Below is a small trained network, with its code and all its weights. Each question gives an input and a class and asks what happens when units are switched off, that is, made to give their printed mean instead of their output.

import numpy as np


def w(rows, s, z=0):
    codes = np.array(rows[::2]) - 128.0
    scale = np.full(codes.shape[1], s)
    scale[-1] = z or s
    return codes * scale


def norm(h):
    return h / np.sqrt((h * h).mean(-1, keepdims=True) + 1e-5)


def f(y):
    return y / 2 * (1 + np.tanh(0.7978845608 * (y + 0.044715 * y**3)))


def log_softmax(a):
    a = a - a.max(-1, keepdims=True)
    return a - np.log(np.exp(a).sum(-1, keepdims=True))


def net(x, mask):
    res = np.array(x, float).reshape(1, 2) / 4 @ E
    u = 0
    for l in range(4):
        y = f(norm(res) @ A[l][:, :-1].T + A[l][:, -1])
        res = res + np.where(mask[u : u + 9], y, B[l][:, -1]) @ B[l][:, :-1]
        u += 9
    return log_softmax(norm(res)[-1] @ U[:, :-1].T + U[:, -1])


A, B = {}, {}
E = w([
[30,131,240,254],'x0',
[115,234,64,40],'x1',
],0.0038)
A[0] = w([
[165,88,147,168,95],'L0N1',
[134,57,134,147,1],'L0N2',
[134,165,169,116,225],'L0N3',
[100,246,150,144,132],'L0N4',
[109,26,181,188,24],'L0N5',
[108,142,146,106,140],'L0N6',
[168,119,122,173,11],'L0N7',
[146,106,123,152,14],'L0N8',
[127,173,148,129,151],'L0N9',
],0.012,0.00096)
B[0] = w([
[69,60,93,73,172],'L0N1',
[41,68,132,129,168],'L0N2',
[130,133,47,125,144],'L0N3',
[19,56,127,119,206],'L0N4',
[193,218,4,224,254],'L0N5',
[131,136,85,144,135],'L0N6',
[94,120,117,88,137],'L0N7',
[104,121,119,95,133],'L0N8',
[129,140,88,146,144],'L0N9',
],0.017,0.0074)
A[1] = w([
[65,210,225,146,199],'L1N1',
[145,68,152,116,85],'L1N2',
[139,109,181,142,1],'L1N3',
[17,251,146,111,156],'L1N4',
[90,38,210,18,67],'L1N5',
[138,103,116,121,140],'L1N6',
[150,128,152,164,23],'L1N7',
[63,182,129,108,129],'L1N8',
[183,136,143,172,125],'L1N9',
],0.011,0.002)
B[1] = w([
[135,61,55,119,100],'L1N1',
[154,147,106,171,121],'L1N2',
[112,175,66,152,86],'L1N3',
[147,143,46,235,228],'L1N4',
[242,159,121,252,252],'L1N5',
[124,116,158,173,150],'L1N6',
[139,162,42,104,91],'L1N7',
[145,170,131,208,185],'L1N8',
[175,132,107,84,149],'L1N9',
],0.014,0.0032)
A[2] = w([
[102,171,158,185,75],'L2N1',
[84,119,138,95,55],'L2N2',
[143,136,146,101,116],'L2N3',
[99,74,142,103,104],'L2N4',
[131,126,183,105,3],'L2N5',
[85,143,126,116,91],'L2N6',
[123,132,131,130,207],'L2N7',
[137,162,177,97,140],'L2N8',
[39,248,120,166,123],'L2N9',
],0.014,0.0015)
B[2] = w([
[247,66,95,59,172],'L2N1',
[154,171,130,206,114],'L2N2',
[129,162,179,90,125],'L2N3',
[112,136,95,120,118],'L2N4',
[113,137,64,79,121],'L2N5',
[227,148,30,191,127],'L2N6',
[131,120,129,123,136],'L2N7',
[143,147,129,63,133],'L2N8',
[23,2,69,152,255],'L2N9',
],0.0097,0.0079)
A[3] = w([
[178,109,162,179,62],'L3N1',
[130,211,96,168,28],'L3N2',
[22,125,7,146,207],'L3N3',
[136,96,148,61,211],'L3N4',
[156,103,116,132,87],'L3N5',
[155,183,85,196,241],'L3N6',
[117,213,212,75,154],'L3N7',
[182,113,184,201,4],'L3N8',
[154,149,87,150,69],'L3N9',
],0.012,0.0016)
B[3] = w([
[167,174,150,134,133],'L3N1',
[98,88,178,82,139],'L3N2',
[104,1,124,207,252],'L3N3',
[104,164,85,110,131],'L3N4',
[118,167,119,152,133],'L3N5',
[126,126,208,83,176],'L3N6',
[120,132,56,97,143],'L3N7',
[183,167,170,119,134],'L3N8',
[100,132,159,114,146],'L3N9',
],0.02,0.018)
U = w([
[114,198,30,42,172],'0',
[67,7,93,237,195],'1',
[87,167,157,128,2],'2',
[218,193,214,166,145],'3',
],0.013,0.006)

Each question gives the input, the list of numbers given to net, and the class t.
The units are the neurons (one row each of A and B). Each row of codes is followed by its name. A weight is (code - 128) times the scale printed after its matrix; where a second scale follows, it is the last column's (A, B and U).
mask holds one flag per neuron, layer by layer. A switched-off neuron (its flag False) gives its mean, the last column of its row in B, instead of its output. The means were averaged over made-up inputs and are rounded, as every weight is.
A unit's drop is (log p(t) with every unit on - log p(t) with that unit switched off) / (log p(t) with every unit on - log p(t) with every unit switched off).
unit that matters most: the unit with the biggest drop
k most important neurons: the k neurons with the biggest drops, biggest first
drop of u: that unit's drop, to one decimal
input [-3,2], class 0: unit that matters most	L0N4
input [-7,0], class 0: 4 most important neurons	(L0N4 L3N3 L0N5 L0N1)
input [-1,1], class 0: 4 most important neurons	(L0N2 L0N4 L0N5 L0N1)
input [-1,-1], class 3: 2 most important neurons	(L0N5 L1N5)
input [-6,5], class 0: 3 most important neurons	(L0N2 L0N4 L0N5)
input [-8,-2], class 3: 4 most important neurons	(L0N3 L0N9 L1N5 L3N3)
input [-8,2], class 0: 2 most important neurons	(L0N4 L3N3)
input [-2,1], class 0: 2 most important neurons	(L0N4 L0N5)
input [-2,2], class 0: 4 most important neurons	(L0N4 L0N2 L0N5 L3N3)
input [-6,-4], class 3: 2 most important neurons	(L1N5 L0N5)
input [-7,-6], class 3: 3 most important neurons	(L1N5 L0N5 L3N3)
input [-5,2], class 0: 3 most important neurons	(L0N4 L0N5 L3N3)
input [-6,-3], class 3: drop of L1N5	0.0
input [-5,-5], class 3: drop of L2N9	0.3
input [-7,-4], class 3: drop of L0N5	0.1
